Each row is followed by its class.
-33 -18 6 10 16 -11 -10 -12 0 -11 15 4 23 -7 21 4 13 17 26 -21 14 38 20 -14 -16 2 9 14 -32 10 -4 -18 23 16 -16 -16 19 7 -10 2 37 -10 -5 : <153>
14 -12 10 30 1 40 -29 -16 -17 -22 17 12 -3 -14 -3 32 39 5 30 4 23 43 -14 -18 17 1 -5 31 -42 0 0 -4 11 12 -7 34 -2 15 -4 21 10 -1 -9 : <143>
1 -10 4 3 1 -15 -12 -11 -19 -1 -3 -20 40 -25 28 -5 -20 18 -34 -32 7 -11 -7 -7 -18 -11 -5 25 -12 10 -18 -4 8 11 -22 2 -17 -6 -41 7 12 -2 1 : <13>
-26 22 16 -38 22 -37 60 12 12 -8 10 -14 -8 7 19 -6 -25 -3 -29 24 -18 -12 -20 17 -32 12 3 -51 19 19 25 -5 -6 -4 -1 25 -35 5 1 30 -80 -2 -11 : <40>
-10 26 6 0 10 36 -22 -3 15 -11 18 21 -35 -11 -34 21 29 -36 61 -6 1 23 -29 7 17 8 -8 -17 6 17 55 -5 7 -13 46 12 26 27 37 -5 -26 46 21 : <169>
44 68 5 -31 28 -45 48 1 -4 21 10 -15 -16 18 5 2 -15 -14 -38 56 -17 -50 0 -13 8 11 21 -18 29 27 27 34 -44 -26 21 12 -5 -9 -6 -14 -44 19 -43 : <49>
38 48 12 -4 36 -11 22 3 -13 10 12 -11 -2 18 6 -9 -18 -8 -49 14 -14 -25 9 -4 6 -5 -33 13 24 -7 23 0 -25 -23 2 21 -9 -9 -14 9 -39 24 -23 : <40>
-73 -23 40 -13 15 17 27 -8 31 -22 63 -20 23 -5 13 2 -15 14 30 -24 27 76 -44 19 -79 7 -31 6 -36 8 16 -35 28 -10 -47 46 -23 40 -51 18 -48 -9 -3 : <153>
26 43 6 -15 21 -2 -9 -16 17 10 16 -17 -1 3 -3 -3 -19 -20 -29 34 -1 -25 -18 -24 13 10 14 11 24 8 4 18 -4 -4 28 10 5 4 19 -2 -27 16 -17 : <13>
27 -22 21 -10 -22 -54 19 -3 -13 9 -8 -30 26 -7 22 -21 -25 -3 -65 -5 24 -2 -3 15 -49 -2 -22 1 -2 -6 -15 40 -6 8 4 17 -16 -9 -37 -6 32 -19 31 : <169>
1 19 -4 25 22 49 -4 9 11 -3 30 21 -33 -8 -9 38 55 10 71 -16 -14 8 4 -25 26 8 10 -20 -12 26 29 -14 5 -17 4 10 25 23 12 17 -33 36 2 : <143>
-2 -1 39 19 40 64 8 21 11 -17 49 -15 -10 -20 9 15 29 -19 51 -43 -22 20 -55 -31 -39 33 -51 -25 4 28 55 -2 13 -29 11 56 -16 55 -66 34 -52 25 4 : <169>
55 8 -12 -4 -14 -17 6 -5 -17 12 -27 14 -28 7 -9 -4 10 -2 -13 26 6 -33 31 1 2 18 71 -27 5 16 -15 29 -11 6 42 -5 16 -22 18 10 7 0 23 : <143>
1 -24 -39 -28 -10 -28 4 -11 12 -14 -38 4 5 -2 29 -15 -13 8 -27 11 -13 -34 35 -23 -10 20 69 -42 15 28 -55 13 1 14 0 -40 17 -33 16 -1 11 -42 7 : <13>
-2 -13 -18 42 -5 36 -76 -6 -31 -29 -31 40 -9 -29 -23 42 32 10 77 -57 26 53 23 -5 60 -1 8 34 -51 11 -24 -39 17 32 2 -34 72 -26 19 3 60 32 17 : <13>
-13 8 -20 -48 -4 -18 24 -4 29 13 11 -8 -28 29 -14 -5 -1 -12 18 1 -19 -47 18 -19 -38 23 43 -51 57 14 19 6 -1 -36 29 -1 33 -5 -4 1 -25 8 -10 : <153>
42 13 -21 3 -38 -39 -16 -33 -19 30 -25 7 -6 19 -21 2 -6 -6 -28 42 40 7 30 21 0 -21 34 21 -22 -7 -15 20 7 17 38 -8 18 -35 50 -12 55 21 30 : <143>
-1 -2 -22 -17 -32 -59 -5 -26 -1 16 -33 -7 8 -3 13 -22 -22 6 -40 11 28 5 24 9 -9 -8 40 4 -4 -1 -39 10 -5 22 -8 -30 25 -32 37 -22 47 -14 21 : <13>
-36 -36 27 12 5 3 -2 -29 -1 -47 25 -8 27 -37 5 -6 -10 -11 16 -23 14 42 -38 4 -46 -4 -30 19 -28 10 -8 -16 34 14 -25 19 -15 21 -26 10 -2 -2 10 : <95>
-24 -33 10 3 -1 -2 -11 -11 1 -16 27 -9 27 1 5 6 -1 13 20 -35 21 31 -6 -4 -32 5 -12 11 -19 4 -16 -1 27 4 -35 -4 4 0 -23 2 38 9 19 : <153>
2 -15 -31 -28 -11 -39 -5 15 6 11 -16 5 -1 19 7 -2 10 17 4 -2 26 -40 12 -10 12 6 44 -35 9 3 -29 1 -5 3 12 -42 -2 -16 30 -9 18 -15 7 : <121>
6 26 25 -17 -8 -45 29 -10 0 24 23 -25 23 -4 1 -41 -4 0 -41 18 36 -13 -7 19 -16 -11 -24 -6 -2 3 3 19 -12 3 6 21 -34 9 -14 14 -31 -3 14 : <121>
-29 -22 3 11 2 18 -39 16 -8 -13 -2 20 -6 -16 10 23 24 23 34 -35 3 27 -17 -16 6 1 -28 11 -25 3 9 -24 1 -7 2 -3 11 13 1 -5 24 9 -5 : <169>
-25 -22 14 -3 13 -33 9 -7 -2 -25 5 -8 27 -11 37 2 -22 29 -10 4 12 34 16 21 -37 -9 2 18 -44 10 -10 5 32 26 -34 -12 -11 -6 -34 15 18 -35 -22 : <153>
12 26 23 13 3 -27 7 -9 -20 0 32 2 14 4 -12 4 -10 17 -8 11 30 38 0 36 -2 -35 -33 58 -37 -10 28 -13 9 5 -9 28 -4 -4 -2 22 -2 41 -4 : <40>
39 18 -6 -17 30 -26 19 -17 -1 -21 -6 -16 -15 -2 -2 7 -12 -32 -3 31 -3 -27 4 -19 25 16 19 -2 5 13 8 33 5 10 19 3 24 -12 13 -8 -2 -12 -17 : <95>
21 29 -14 23 -12 28 -42 -28 -16 15 12 31 -22 3 -48 14 38 -22 42 9 23 31 2 -1 39 -24 18 24 -6 1 40 -16 8 -9 40 1 29 12 46 -7 3 53 15 : <143>
-47 -2 -9 -53 20 -10 40 2 46 4 -1 -6 -25 20 18 -5 -11 -13 -5 12 -28 -52 16 -8 -28 51 100 -81 37 38 -12 -2 -17 -22 15 -14 -2 -19 5 8 -52 -8 0 : <153>
-5 -9 -16 10 -2 -17 -5 -8 -9 8 -5 -2 -2 -3 10 25 2 11 -6 2 2 8 19 -17 -7 -6 -1 29 -12 -9 -11 -19 -9 9 5 8 2 0 12 -3 28 5 -6 : <143>
31 29 9 8 33 24 2 -5 -10 -1 28 -1 -6 -1 -17 13 16 -18 15 -2 -1 -14 -33 -31 1 -10 -41 3 11 13 41 5 21 -25 17 23 11 11 -17 0 -24 28 -19 : <95>
12 9 -6 3 0 -4 8 -17 -9 5 -13 7 -12 -16 15 9 19 7 -14 18 0 -25 18 2 -22 1 21 -11 -15 20 -10 5 -5 4 18 17 -6 -13 -5 19 3 2 5 : <143>
-33 -44 -14 2 -15 -16 -16 -8 -5 -15 -14 25 24 -23 5 14 1 28 12 -17 15 3 6 -12 -13 -22 14 11 -11 -4 -34 -22 25 15 -6 -34 10 -11 17 -14 48 -16 -2 : <95>
17 6 -13 -26 -11 -75 8 -2 -11 39 -16 -11 5 34 5 -16 -14 27 -60 3 26 -32 52 17 -14 -13 11 11 7 -19 -25 15 -16 -6 9 -29 30 -53 2 -24 61 3 19 : <153>
-1 -11 -16 -40 -21 -41 15 8 18 17 -23 12 -8 7 15 -6 -25 10 -21 8 -10 -40 11 -21 -36 19 48 -27 24 7 -12 11 -16 -5 39 -16 8 1 27 -26 19 -17 12 : <169>
-36 -27 -26 -34 -30 -5 -7 -11 33 -10 -14 1 -7 -1 -9 -19 14 -10 50 -22 12 -21 12 -7 2 39 50 -76 24 5 -16 -3 10 4 25 -19 12 11 36 11 -13 -25 26 : <121>
-43 -50 -19 -21 -1 -4 -8 1 22 -18 9 -16 23 -3 15 -16 24 -3 47 -42 -4 -11 -9 -25 0 25 -22 -62 25 2 -12 -9 10 -5 -13 -28 -5 17 -10 16 9 -20 27 : <121>
-33 2 -9 -23 -9 -10 13 3 6 1 -2 3 0 -11 18 13 -5 22 3 4 -9 -16 -14 -13 -22 13 32 -25 19 3 1 -10 -20 -15 -6 -1 -21 10 12 -7 -21 -5 -33 : <49>
32 37 2 2 8 5 -35 0 -13 5 -9 11 -11 -6 -15 23 -4 3 19 -7 15 -10 -16 -8 32 -15 28 44 -3 3 13 -8 -7 10 22 -12 36 1 12 -9 1 25 -28 : <13>
-25 -34 -2 -12 -20 -18 17 -21 -2 -12 -8 -8 24 -2 -1 -20 -11 -7 -7 8 23 16 -3 3 -20 5 10 -18 -7 -2 -19 3 17 12 -4 3 4 -13 16 -9 19 -29 20 : <95>
-12 28 16 -28 15 -13 31 -7 15 2 25 -29 4 -9 18 -21 -23 2 -30 4 -2 -12 -24 6 -39 10 -18 -11 3 19 11 0 -5 -17 -8 36 -10 13 -24 7 -58 -2 -3 : <13>
37 11 -14 -24 -20 -10 -19 -7 21 19 -23 7 -27 15 -16 6 4 -21 -6 25 14 -39 7 -24 2 31 50 -41 30 6 -21 40 0 -5 67 -12 33 -13 53 -23 30 5 19 : <169>
3 -24 -31 -31 -3 4 9 15 12 -13 -22 19 -29 21 0 9 19 -9 40 -15 -15 -50 30 -9 6 47 114 -84 29 24 -14 -12 -2 -14 37 -22 34 -29 31 25 -23 -1 16 : <40>
30 16 32 55 31 32 -33 -13 -17 -11 38 3 9 -21 8 26 33 4 13 -2 29 46 -18 -2 -4 -23 -35 60 -46 -10 16 -7 25 9 -5 33 -12 37 -20 8 14 18 -19 : <143>
-10 24 8 -8 34 -7 35 2 1 -14 22 -26 0 -16 26 11 5 12 -8 14 -37 -10 -22 -9 -10 7 -31 -12 3 30 21 12 -20 -13 -25 20 -44 15 -25 17 -49 8 -29 : <49>
48 36 0 -1 18 -7 5 12 -18 34 3 -11 -8 15 -13 -1 8 -8 -19 2 10 0 -6 -11 19 -13 -34 15 9 5 39 18 -18 -18 27 8 5 4 -11 -18 2 24 14 : <169>
20 28 -5 -8 -32 -24 -6 -26 -10 19 -9 9 -18 13 -22 -4 14 -8 0 23 28 -2 -4 15 4 2 51 -1 3 1 5 11 -27 -8 23 -2 16 -17 44 -19 18 31 4 : <49>
-37 -54 -19 -15 -30 2 -21 -2 9 -12 -23 9 -8 -2 -4 -6 19 16 53 -33 10 1 47 13 -3 32 84 -47 -6 4 -33 -7 16 8 20 -42 59 -30 32 15 29 -18 33 : <153>
-1 47 -20 -22 37 34 -7 10 26 -3 3 18 -40 21 -18 22 15 -12 46 5 -29 -32 -18 -33 52 37 35 -56 35 40 36 -2 2 -22 28 -8 20 -2 16 12 -52 37 -13 : <13>
13 30 -9 -17 17 -6 13 15 -9 6 -27 -5 -23 1 11 -9 6 -13 1 7 -9 -44 16 -17 33 41 60 -49 25 21 11 13 -24 0 34 -3 36 -25 19 11 -32 -4 -8 : <13>
46 10 -13 -32 -15 -62 28 -9 -4 26 -1 -17 -2 9 8 6 -30 15 -69 34 9 -41 14 -6 -31 -12 0 -11 12 10 -26 37 -4 -12 3 5 -16 -21 -16 -9 0 -3 6 : <143>
-35 -40 -50 -35 -25 22 -45 13 41 -5 -17 35 -23 10 -9 17 36 14 87 -31 -4 -33 5 -36 35 23 63 -73 31 1 -18 -24 10 -12 26 -69 36 10 69 -6 6 -20 5 : <121>
22 -1 -22 -4 11 10 -15 -7 -9 -7 -29 22 -29 11 -18 8 17 -23 28 0 -6 -29 5 -21 49 17 51 -26 11 17 4 6 -7 -5 28 -37 47 -38 40 -6 13 21 12 : <95>
-19 -16 -47 2 -22 21 -37 -2 7 7 -20 32 -23 -8 -19 42 27 24 73 -13 6 9 20 -37 28 -2 48 -11 6 3 -8 -30 11 3 22 -37 45 4 52 -2 17 10 -8 : <143>
-16 -27 -2 34 -9 22 -46 -17 -8 -23 16 8 36 -14 -15 -4 33 3 75 -57 44 50 -15 6 3 -18 -29 28 -40 -3 1 -28 35 29 -11 -17 0 29 8 10 41 19 36 : <121>
24 9 10 23 17 25 -3 16 -30 -21 1 11 1 -4 6 15 19 27 7 -26 2 -7 16 6 30 6 8 10 -34 15 -12 -9 -7 1 -25 16 -2 -23 -12 28 -13 22 -5 : <40>
-17 1 23 -33 7 -64 44 -8 6 10 22 -37 28 6 31 -31 -34 22 -65 6 3 -20 12 11 -48 -4 -18 4 10 -7 2 21 -11 -5 -21 10 -13 -11 -40 12 -20 -18 -4 : <153>
20 -7 -20 0 -5 -31 2 -14 -5 3 -12 -3 -3 -4 23 -2 18 4 -11 25 6 -14 24 -9 -14 -9 49 -19 -14 22 -20 16 9 10 14 -19 11 -6 29 -1 6 -20 1 : <143>
16 14 4 -12 14 8 12 9 0 7 10 -20 5 1 11 -14 12 -6 4 -9 -7 -36 -19 -22 -7 15 -38 -35 19 10 16 18 -2 -14 1 18 -30 19 -33 19 -25 -12 -12 : <121>
10 -29 23 -1 -15 -14 -3 -12 -4 -8 -4 -13 27 -1 30 -46 -5 -4 -24 8 31 -4 -3 -5 -38 31 26 -8 -18 -9 -35 17 -1 19 6 15 -28 9 -11 21 18 -47 0 : <121>
16 7 6 2 1 -10 2 0 -7 21 -8 -7 -8 7 1 -18 -9 19 -27 1 7 -11 42 14 0 8 47 5 -10 9 -22 17 -13 -1 2 -22 17 -36 2 10 3 11 13 : <153>
-8 23 -16 -24 -16 -19 16 -4 2 11 2 -2 -19 18 -12 7 8 -16 29 25 -1 -6 -1 -12 8 16 52 -48 17 29 25 3 -16 -28 25 -3 26 -10 29 -7 -39 21 -28 : <49>
-23 -58 -51 -24 -51 -21 -31 -10 22 -7 -49 29 18 10 -11 8 -4 19 39 -6 16 -21 59 1 11 10 92 -52 26 -13 -79 -10 21 20 19 -77 51 -45 65 -4 76 -20 28 : <40>
-6 23 38 -30 17 -29 69 -30 8 -10 25 -29 5 -14 21 -37 -35 -27 -60 44 5 -13 -34 14 -70 16 -24 -10 -1 8 24 24 -5 -5 2 67 -32 6 -18 13 -54 -19 -1 : <95>
35 46 4 1 39 61 -15 -10 12 -6 26 17 -16 32 -20 24 19 -32 28 14 -1 -6 -12 -13 42 17 14 3 9 -5 41 -15 -1 -29 24 33 11 7 18 7 -31 31 -23 : <40>
25 35 -2 14 -2 28 -72 -21 -2 11 -1 24 -27 26 -40 19 37 -9 56 0 34 7 17 -6 61 12 35 16 -9 -18 29 14 27 -6 47 -17 71 -17 56 -9 53 42 -14 : <153>
28 36 9 -48 -10 -39 34 -20 14 20 -7 -27 -21 8 12 -18 -24 -21 -47 60 2 -53 2 9 -18 41 54 -44 35 -3 2 50 -39 -26 34 21 2 -23 11 -1 -28 -9 -24 : <49>
70 36 29 36 7 9 -26 -18 -27 2 20 8 -20 3 -14 21 27 -20 7 26 28 26 -8 3 19 -12 -14 46 -35 -7 30 25 3 4 24 32 26 6 5 7 19 31 -12 : <143>
2 -53 -38 -24 -44 -14 -17 -13 16 -2 -38 -5 -21 -2 3 9 24 0 20 26 12 -27 30 -6 -11 28 86 -62 12 2 -69 24 6 10 31 -32 36 -30 53 6 43 -38 24 : <143>
-27 -22 -2 -5 -18 -59 0 -8 6 13 7 1 25 17 24 -17 -8 37 -29 3 28 7 32 12 -39 -36 33 37 -9 -19 -18 -7 0 13 -17 -43 26 -23 29 -13 37 -7 -8 : <153>
-23 -20 13 44 33 5 -8 8 -18 -40 20 9 45 -6 25 18 15 22 45 -26 13 58 -10 6 -1 -29 -1 41 -48 14 8 -41 31 34 -41 -13 -16 18 -15 28 10 12 -21 : <40>
-4 14 6 22 40 30 -12 -3 4 -21 32 -2 22 -15 1 1 23 -14 49 -7 -9 16 -25 -24 13 -7 -45 10 -10 24 22 -6 22 16 -7 -1 -37 49 -12 19 -17 8 -12 : <121>
-3 -33 6 20 -21 31 -47 -23 -15 -33 -3 16 29 -15 3 25 34 31 33 -27 44 34 -8 8 7 11 -4 24 -46 -23 -32 -10 8 19 -9 11 5 -5 5 1 62 -12 11 : <49>
4 -20 -50 -8 -19 -9 -41 -7 5 2 -17 8 -2 3 -19 21 13 5 29 -26 7 -17 15 -30 18 0 37 -19 23 16 -37 -4 21 4 12 -51 43 -27 39 -14 47 26 28 : <13>
